Below is a small trained network, with its code and all its weights. Each question gives an input and a target symbol and asks what happens when units are switched off, that is, made to give their printed mean instead of their output.

import numpy as np


def w(rows, s, z=0):
    codes = np.array(rows[::2]) - 128.0
    scale = np.full(codes.shape[1], s)
    scale[-1] = z or s
    return codes * scale


def f(y):
    return y / 2 * (1 + np.tanh(0.7978845608 * (y + 0.044715 * y**3)))


def softmax(a):
    e = np.exp(a - a.max(-1, keepdims=True))
    return e / e.sum(-1, keepdims=True)


def log_softmax(a):
    a = a - a.max(-1, keepdims=True)
    return a - np.log(np.exp(a).sum(-1, keepdims=True))


def net(x, mask):
    ids = ['ΓΦαδεθξσψω'.index(c) for c in x.split()]
    T = len(ids)
    res = E[ids] + P[:T]
    q, k, v = (res @ M[0].T for M in (Q, K, V))
    z = softmax(np.where(np.tri(T) > 0, q @ k.T / 3**0.5, -1e9)) @ v
    res = res + np.where(mask[0], z, O[0][:, -1]) @ O[0][:, :-1]
    y = f(res @ A[0][:, :-1].T + A[0][:, -1])
    res = res + np.where(mask[1:13], y, B[0][:, -1]) @ B[0][:, :-1]
    return log_softmax(res[-1] @ U[:, :-1].T + U[:, -1])


Q, K, V, O, A, B = {}, {}, {}, {}, {}, {}
E = w([
[105,171,167,38,148,112,6,169],'Γ',
[131,181,11,90,10,139,165,128],'Φ',
[247,38,213,215,145,144,59,216],'α',
[203,202,149,72,72,149,189,183],'δ',
[183,57,48,223,98,164,88,98],'ε',
[141,206,135,88,132,147,115,118],'θ',
[208,122,128,148,140,128,64,210],'ξ',
[190,60,86,146,121,133,225,136],'σ',
[141,146,57,228,199,232,164,214],'ψ',
[123,42,138,60,52,188,125,169],'ω',
],0.016)
P = w([
[120,173,2,43,246,87,114,176],'0',
[171,140,60,80,168,128,106,186],'1',
[182,123,82,98,119,140,113,163],'2',
[191,97,96,105,86,148,117,143],'3',
[196,80,124,111,57,159,109,112],'4',
[209,58,144,100,20,172,96,84],'5',
],0.009)
Q[0] = w([
[114,111,168,134,62,51,218,130],'head 0',
[238,163,85,92,141,168,168,176],'head 0',
[175,58,107,86,2,165,96,140],'head 0',
],0.01)
K[0] = w([
[148,81,144,115,51,131,196,116],'head 0',
[137,196,95,171,145,154,203,247],'head 0',
[72,100,105,157,99,237,112,173],'head 0',
],0.011)
V[0] = w([
[171,92,149,135,14,103,85,148],'head 0',
[102,194,160,58,148,140,141,164],'head 0',
[44,171,112,176,95,131,61,253],'head 0',
],0.0063)
O[0] = w([
[186,147,43,123,255,107,143,192,21],'head 0',
[126,22,120,183,129,242,110,118,147],'head 0',
[131,179,102,203,78,19,212,123,254],'head 0',
],0.0079,0.0065)
A[0] = w([
[164,54,155,103,173,69,104,48,54],'neuron 0',
[110,198,92,190,171,213,134,170,180],'neuron 1',
[92,201,98,26,106,31,217,173,150],'neuron 2',
[81,212,60,98,250,184,88,181,129],'neuron 3',
[88,91,64,164,87,137,140,163,253],'neuron 4',
[89,83,150,207,136,47,123,97,97],'neuron 5',
[122,223,126,152,71,186,131,86,26],'neuron 6',
[150,180,214,120,51,100,117,122,163],'neuron 7',
[78,201,149,162,130,43,100,17,172],'neuron 8',
[157,130,254,121,150,91,2,148,209],'neuron 9',
[118,155,69,116,125,15,55,138,76],'neuron 10',
[26,94,139,104,83,143,171,106,100],'neuron 11',
],0.0088,0.0035)
B[0] = w([
[2,75,89,97,99,29,95,210,124],'neuron 0',
[156,106,161,77,158,123,113,130,213],'neuron 1',
[73,81,141,165,204,78,100,82,176],'neuron 2',
[180,48,73,188,226,97,94,46,162],'neuron 3',
[177,165,127,24,178,86,124,95,254],'neuron 4',
[62,102,126,161,83,195,116,27,141],'neuron 5',
[97,124,33,131,77,72,101,176,181],'neuron 6',
[133,124,83,137,240,189,145,188,208],'neuron 7',
[154,223,185,163,171,44,52,91,137],'neuron 8',
[72,171,84,55,152,188,157,49,171],'neuron 9',
[62,145,133,85,56,146,199,145,145],'neuron 10',
[95,37,170,78,187,57,100,117,150],'neuron 11',
],0.0079,0.0095)
U = w([
[92,170,163,96,120,123,151,141,101],'Γ',
[100,128,111,109,93,78,121,162,3],'Φ',
[99,108,115,166,142,181,170,124,47],'α',
[63,87,90,183,134,137,140,217,108],'δ',
[135,120,138,153,79,114,108,106,96],'ε',
[130,146,190,168,137,91,67,166,140],'θ',
[128,183,84,65,1,170,178,214,189],'ξ',
[119,129,172,137,131,105,241,84,86],'σ',
[187,122,88,111,212,132,130,92,202],'ψ',
[97,92,188,96,88,96,128,171,151],'ω',
],0.0081,0.0047)

Each question gives the input, a string of symbols that net reads in full, and the target symbol t.
The units are the heads (3 rows each of Q, K, V and O) and the neurons (one row each of A and B). Each row of codes is followed by its name. A weight is (code - 128) times the scale printed after its matrix; where a second scale follows, it is the last column's (O, A, B and U).
mask holds one flag per unit, heads first, then neurons. A switched-off unit (its flag False) gives its mean, the last column of its rows in O or B, instead of its output. The means were averaged over made-up inputs and are rounded, as every weight is.
A unit's drop is (log p(t) with every unit on - log p(t) with that unit switched off) / (log p(t) with every unit on - log p(t) with every unit switched off).
The circuit of an input: a set's keep is (log p(t) with only the set's units on - log p(t) with every unit switched off) / (log p(t) with every unit on - log p(t) with every unit switched off). Starting from the 12 units with the biggest drops (on a tie, the unit counted first), units are removed one at a time, each time the one whose removal leaves the highest keep (on an exact tie, the one counted first), for as long as the keep stays at least 0.8.
units of the circuit, in order: the units of the circuit, biggest drop first
most important unit: the unit with the biggest drop
k most important neurons: the k neurons with the biggest drops, biggest first
drop when u is switched off: that unit's drop, to one decimal
input δ ψ Φ, target Φ: most important unit => neuron 2
input ψ δ σ θ Γ, target Γ: units of the circuit, in order => neuron 9; head 0
input α ω ω ε Γ δ, target ψ: 2 most important neurons => neuron 2; neuron 10
input ψ ε δ, target δ: 4 most important neurons => neuron 7; neuron 2; neuron 6; neuron 4
input ω Γ σ σ δ σ, target ξ: units of the circuit, in order => neuron 2; neuron 3
input Φ ω ω ξ δ Γ, target ψ: 3 most important neurons => neuron 3; neuron 9; neuron 6
input ψ ψ ψ Γ, target Γ: units of the circuit, in order => neuron 9; neuron 8; head 0
input σ ψ δ ε, target ε: units of the circuit, in order => neuron 5; head 0
input δ ψ ω δ α Φ, target Φ: 3 most important neurons => neuron 6; neuron 2; neuron 11
input δ σ α σ, target ξ: 3 most important neurons => neuron 3; neuron 2; neuron 7
input ε ξ δ ω ω Φ, target ψ: drop when neuron 2 is switched off => 0.5
input ε Γ ε Γ δ Φ, target ψ: drop when neuron 2 is switched off => 1.8
input ψ ε ψ ψ σ ψ, target ξ: drop when neuron 3 is switched off => 0.2
input α σ Γ ε, target ξ: drop when neuron 2 is switched off => 0.3
input ψ ξ ω ω δ ψ, target ξ: most important unit => neuron 6
